Below are the code and all the weights of a small trained network. Each question names an input and a class and asks about switching units off, where a switched-off unit gives its printed mean instead of its output.

import numpy as np


def w(rows, s, z=0):
    codes = np.array(rows[::2]) - 128.0
    scale = np.full(codes.shape[1], s)
    scale[-1] = z or s
    return codes * scale


def f(y):
    return np.maximum(y, 0)


def log_softmax(a):
    a = a - a.max(-1, keepdims=True)
    return a - np.log(np.exp(a).sum(-1, keepdims=True))


def net(x, mask):
    res = np.array(x, float).reshape(1, 6) / 4 @ E
    y = f(res @ A[0][:, :-1].T + A[0][:, -1])
    res = res + np.where(mask, y, B[0][:, -1]) @ B[0][:, :-1]
    return log_softmax(res[-1] @ U[:, :-1].T + U[:, -1])


A, B = {}, {}
E = w([
[58,76,125,169,21,62,141,102,59,143,110,103],'x0',
[128,131,131,125,128,128,124,130,124,130,126,128],'x1',
[143,126,113,76,130,57,8,14,155,111,135,161],'x2',
[82,207,82,174,150,121,127,94,150,60,105,30],'x3',
[128,126,128,124,131,128,131,128,126,127,130,127],'x4',
[132,127,125,129,126,129,131,124,127,127,127,127],'x5',
],0.011)
A[0] = w([
[127,60,150,61,67,76,78,87,93,169,145,171,100],'neuron 1',
[144,149,109,108,144,97,68,59,170,113,144,136,150],'neuron 2',
[25,95,105,207,19,60,182,115,52,139,83,64,1],'neuron 3',
[125,212,107,139,181,174,169,153,162,95,162,101,122],'neuron 4',
[106,209,85,155,199,205,148,171,190,98,113,85,125],'neuron 5',
[117,42,148,90,42,36,89,89,106,174,133,173,106],'neuron 6',
[156,241,119,186,195,207,198,181,151,74,98,62,151],'neuron 7',
[137,41,170,98,33,62,79,81,73,185,169,187,101],'neuron 8',
[144,175,83,86,168,69,48,54,162,98,119,149,42],'neuron 9',
[69,190,56,170,136,95,114,80,144,68,95,48,62],'neuron 10',
[64,189,79,171,120,70,111,71,146,65,74,72,7],'neuron 11',
[25,76,112,191,49,88,154,113,62,136,85,78,186],'neuron 12',
[175,75,186,101,119,164,142,155,132,192,135,186,199],'neuron 13',
[131,45,159,107,55,40,81,71,91,153,135,185,116],'neuron 14',
[115,94,162,171,107,157,209,194,85,158,126,118,99],'neuron 15',
[248,141,134,27,238,180,90,138,218,108,178,182,55],'neuron 16',
[223,60,213,72,134,191,162,211,111,236,167,255,43],'neuron 17',
[135,140,95,93,180,79,59,71,189,111,129,135,91],'neuron 18',
[98,68,173,174,95,186,211,227,67,181,129,99,32],'neuron 19',
[108,80,142,168,104,174,196,232,90,175,116,108,245],'neuron 20',
],0.0055,0.0084)
B[0] = w([
[103,121,94,165,160,124,169,178,138,136,92,110,187],'neuron 1',
[148,97,141,108,84,95,127,144,94,136,137,152,197],'neuron 2',
[176,217,186,37,95,212,2,22,187,45,192,102,195],'neuron 3',
[92,139,108,136,162,151,152,135,161,119,112,85,185],'neuron 4',
[96,138,117,153,173,155,144,137,197,122,104,88,203],'neuron 5',
[100,108,87,177,168,130,185,193,150,151,88,89,202],'neuron 6',
[81,155,107,149,179,165,152,136,192,128,89,86,228],'neuron 7',
[88,114,87,185,154,118,184,182,154,146,79,104,206],'neuron 8',
[157,176,175,68,92,164,55,49,143,79,191,124,183],'neuron 9',
[185,107,159,98,86,110,102,136,96,151,176,197,185],'neuron 10',
[182,89,149,108,68,70,143,172,49,181,179,217,167],'neuron 11',
[164,87,127,111,80,85,143,156,84,163,145,188,238],'neuron 12',
[151,87,142,111,75,77,124,148,74,164,179,182,201],'neuron 13',
[98,111,81,174,156,140,187,188,132,146,92,96,205],'neuron 14',
[177,103,159,92,84,84,120,131,86,163,156,163,182],'neuron 15',
[177,87,152,113,54,71,128,157,46,175,174,207,205],'neuron 16',
[150,203,177,42,110,201,33,27,180,49,181,98,194],'neuron 17',
[157,137,152,92,104,150,83,104,121,125,162,138,186],'neuron 18',
[162,64,114,121,75,56,157,180,50,181,160,208,185],'neuron 19',
[130,189,172,92,131,180,74,62,176,62,143,91,246],'neuron 20',
],0.0081,0.012)
U = w([
[154,218,165,83,112,187,67,30,176,31,152,97,253],'0',
[173,53,132,113,68,60,144,164,56,211,153,206,50],'1',
[63,125,42,209,237,140,214,187,177,150,2,37,70],'2',
],0.0086,0.0014)

Each question gives the input, the list of numbers given to net, and the class t.
The units are the neurons (one row each of A and B). Each row of codes is followed by its name. A weight is (code - 128) times the scale printed after its matrix; where a second scale follows, it is the last column's (A, B and U).
mask holds one flag per neuron, in row order. A switched-off neuron (its flag False) gives its mean, the last column of its row in B, instead of its output. The means were averaged over made-up inputs and are rounded, as every weight is.
A unit's drop is (log p(t) with every unit on - log p(t) with that unit switched off) / (log p(t) with every unit on - log p(t) with every unit switched off).
The circuit of an input: a set's keep is (log p(t) with only the set's units on - log p(t) with every unit switched off) / (log p(t) with every unit on - log p(t) with every unit switched off). Starting from the 12 units with the biggest drops (on a tie, the unit counted first), units are removed one at a time, each time the one whose removal leaves the highest keep (on an exact tie, the one counted first), for as long as the keep stays at least 0.8.
units of the circuit, in order: the units of the circuit, biggest drop first
top k neurons: the k neurons with the biggest drops, biggest first
drop of u: that unit's drop, to one decimal
input [-4,6,-8,1,3,7], class 2: top 2 neurons : neuron 7; neuron 3
input [0,-6,-5,-6,-8,5], class 0: units of the circuit, in order : neuron 17
input [1,-6,7,2,-5,4], class 1: top 4 neurons : neuron 20; neuron 3; neuron 17; neuron 2
input [1,-7,2,4,2,7], class 1: top 3 neurons : neuron 20; neuron 3; neuron 17
input [8,5,-8,7,5,-7], class 0: top 2 neurons : neuron 3; neuron 20
input [3,6,7,1,-4,-8], class 1: top 4 neurons : neuron 7; neuron 2; neuron 5; neuron 9
input [-7,2,5,-4,4,0], class 1: top 2 neurons : neuron 16; neuron 20
input [1,-8,4,2,-5,8], class 1: top 4 neurons : neuron 20; neuron 3; neuron 17; neuron 7
input [-7,-6,1,0,0,-4], class 1: top 3 neurons : neuron 16; neuron 20; neuron 3
input [-3,-1,0,-7,-8,-4], class 0: top 2 neurons : neuron 17; neuron 12
input [0,1,-5,8,3,0], class 2: top 2 neurons : neuron 7; neuron 17
input [4,-1,1,8,-1,8], class 1: top 2 neurons : neuron 11; neuron 20
input [-3,4,-5,-3,5,-5], class 0: drop of neuron 17 : 0.2
input [-1,5,-2,7,-2,0], class 2: drop of neuron 9 : 0.0
input [5,-4,-5,7,2,7], class 0: units of the circuit, in order : neuron 3
input [6,8,4,6,8,5], class 1: drop of neuron 11 : 0.3
